Here is a tiny trained network, its code and every weight. The questions are about switching its units off for an input and a class, where a switched-off unit gives its printed mean instead of its output.

import numpy as np


def w(rows, s, z=0):
    codes = np.array(rows[::2]) - 128.0
    scale = np.full(codes.shape[1], s)
    scale[-1] = z or s
    return codes * scale


def f(y):
    return np.maximum(y, 0)


def log_softmax(a):
    a = a - a.max(-1, keepdims=True)
    return a - np.log(np.exp(a).sum(-1, keepdims=True))


def net(x, mask):
    res = np.array(x, float).reshape(1, 7) / 4 @ E
    y = f(res @ A[0][:, :-1].T + A[0][:, -1])
    res = res + np.where(mask, y, B[0][:, -1]) @ B[0][:, :-1]
    return log_softmax(res[-1] @ U[:, :-1].T + U[:, -1])


A, B = {}, {}
E = w([
[121,70,117,69,112,176,162,120],'x0',
[165,232,99,172,18,124,83,119],'x1',
[40,89,127,254,89,95,185,203],'x2',
[206,49,56,112,129,73,121,191],'x3',
[173,171,27,178,157,170,104,136],'x4',
[105,139,113,102,62,121,219,161],'x5',
[106,58,31,157,132,215,156,72],'x6',
],0.0087)
A[0] = w([
[146,113,125,110,153,134,182,189,237],'N1',
[173,106,128,117,142,106,139,117,183],'N2',
[145,186,181,150,102,101,118,140,119],'N3',
[119,147,182,130,94,90,160,159,134],'N4',
[172,143,123,132,96,100,129,147,75],'N5',
[114,93,127,206,105,111,192,126,252],'N6',
[156,182,55,193,115,147,115,140,186],'N7',
[106,157,183,134,120,92,120,121,159],'N8',
[129,193,182,60,9,113,125,104,184],'N9',
[126,133,136,113,178,104,67,167,19],'N10',
[129,161,114,146,109,192,139,109,224],'N11',
[107,97,96,161,136,101,86,134,142],'N12',
[132,87,131,134,160,168,151,69,238],'N13',
[164,122,148,175,188,84,51,147,170],'N14',
[137,107,91,118,130,168,107,67,18],'N15',
[127,97,114,113,131,77,151,155,115],'N16',
[140,100,83,103,129,215,95,119,113],'N17',
[73,115,146,123,184,176,156,105,122],'N18',
[134,65,114,123,127,86,145,188,186],'N19',
[146,131,134,102,133,141,151,123,242],'N20',
[97,102,114,163,101,123,157,150,164],'N21',
[133,99,126,117,166,109,172,185,162],'N22',
[124,176,138,126,122,138,76,136,250],'N23',
[94,161,131,124,75,121,115,134,249],'N24',
[107,98,190,108,165,95,142,113,118],'N25',
[70,131,149,132,157,178,145,96,221],'N26',
[111,90,173,117,157,90,85,119,192],'N27',
[81,100,110,170,82,121,155,158,164],'N28',
[120,140,88,103,83,130,193,124,122],'N29',
],0.015,0.0024)
B[0] = w([
[107,86,126,107,174,76,125,135,182],'N1',
[118,146,156,95,120,130,160,112,169],'N2',
[140,68,115,110,96,90,164,149,208],'N3',
[180,44,152,76,146,85,146,172,204],'N4',
[91,117,100,132,157,83,124,84,173],'N5',
[187,99,139,159,75,36,117,124,215],'N6',
[119,237,138,254,69,12,196,90,239],'N7',
[168,81,170,88,118,105,153,138,196],'N8',
[179,100,202,120,103,49,55,206,250],'N9',
[127,172,110,204,107,125,138,113,176],'N10',
[191,46,113,142,141,46,156,104,187],'N11',
[170,219,150,107,100,123,143,140,177],'N12',
[98,119,129,43,188,119,141,108,201],'N13',
[139,229,142,181,108,118,180,90,221],'N14',
[145,121,91,34,146,130,92,110,191],'N15',
[108,111,115,83,174,117,128,104,174],'N16',
[130,62,115,51,226,141,130,111,213],'N17',
[40,118,77,114,209,45,242,52,198],'N18',
[120,73,130,106,161,92,114,129,203],'N19',
[164,140,156,130,143,80,83,97,163],'N20',
[212,104,212,167,86,104,84,187,189],'N21',
[134,75,165,86,151,92,150,128,185],'N22',
[152,78,195,183,116,77,142,121,194],'N23',
[163,70,161,113,116,108,104,144,188],'N24',
[111,159,122,180,120,126,158,81,198],'N25',
[104,91,119,111,174,61,176,98,193],'N26',
[146,202,139,182,84,119,159,120,195],'N27',
[188,134,172,191,9,127,64,142,205],'N28',
[96,124,164,179,92,106,105,116,179],'N29',
],0.0081,0.015)
U = w([
[43,167,131,127,134,132,87,142,29],'0',
[118,79,98,134,124,164,69,147,21],'1',
[98,142,129,137,134,75,231,59,252],'2',
[211,141,173,188,2,76,89,161,178],'3',
[161,21,155,13,144,71,120,156,211],'4',
[167,158,123,19,137,164,50,102,67],'5',
[105,117,98,54,106,154,191,181,29],'6',
],0.0091,0.0021)

Each question gives the input, the list of numbers given to net, and the class t.
The units are the neurons (one row each of A and B). Each row of codes is followed by its name. A weight is (code - 128) times the scale printed after its matrix; where a second scale follows, it is the last column's (A, B and U).
mask holds one flag per neuron, in row order. A switched-off neuron (its flag False) gives its mean, the last column of its row in B, instead of its output. The means were averaged over made-up inputs and are rounded, as every weight is.
A unit's drop is (log p(t) with every unit on - log p(t) with that unit switched off) / (log p(t) with every unit on - log p(t) with every unit switched off).
The circuit of an input: a set's keep is (log p(t) with only the set's units on - log p(t) with every unit switched off) / (log p(t) with every unit on - log p(t) with every unit switched off). Starting from the 12 units with the biggest drops (on a tie, the unit counted first), units are removed one at a time, each time the one whose removal leaves the highest keep (on an exact tie, the one counted first), for as long as the keep stays at least 0.8.
circuit, biggest first: the units of the circuit, biggest drop first
unit that matters most: the unit with the biggest drop
top k neurons: the k neurons with the biggest drops, biggest first
drop of u: that unit's drop, to one decimal
input [-4,-3,-1,5,0,1,-3], class 2: circuit, biggest first => N9, N14
input [0,-6,3,-8,-4,3,-7], class 4: top 2 neurons => N4, N7
input [5,-2,8,4,-7,-6,-8], class 3: unit that matters most => N27
input [-8,0,-3,3,-2,3,7], class 2: top 2 neurons => N9, N4
input [-3,-2,2,-5,-3,3,-4], class 4: top 2 neurons => N7, N4
input [-5,-5,-8,-5,-8,0,-5], class 3: top 2 neurons => N9, N27
input [-4,5,-3,-1,-7,2,6], class 4: top 4 neurons => N7, N28, N14, N27
input [-5,0,-2,-6,-7,6,-5], class 4: top 2 neurons => N4, N7
input [4,1,-7,-6,7,3,6], class 4: top 4 neurons => N17, N15, N14, N11
input [-4,5,-5,8,-2,6,-6], class 4: top 3 neurons => N28, N7, N4
input [1,-1,-6,2,5,-8,1], class 5: top 2 neurons => N15, N18
input [8,0,6,-4,0,-3,3], class 4: top 3 neurons => N7, N14, N21
input [-1,3,-5,1,4,-6,0], class 2: top 2 neurons => N9, N28
input [7,8,0,1,7,-1,3], class 2: top 2 neurons => N17, N7
input [6,3,0,3,7,-5,4], class 2: circuit, biggest first => N9
input [-6,-2,-5,8,8,6,6], class 2: top 2 neurons => N7, N9
input [-7,-1,-4,-6,3,6,-7], class 4: top 3 neurons => N7, N28, N4
input [4,7,1,1,-2,3,-8], class 4: top 2 neurons => N4, N7
input [-4,0,-2,8,0,0,1], class 2: drop of N9 => 0.2
input [-7,-4,-7,5,1,-8,4], class 2: circuit, biggest first => N14
input [8,2,5,4,-5,4,3], class 3: drop of N17 => 0.1
input [-1,2,-2,5,-2,-6,7], class 5: drop of N4 => 0.1
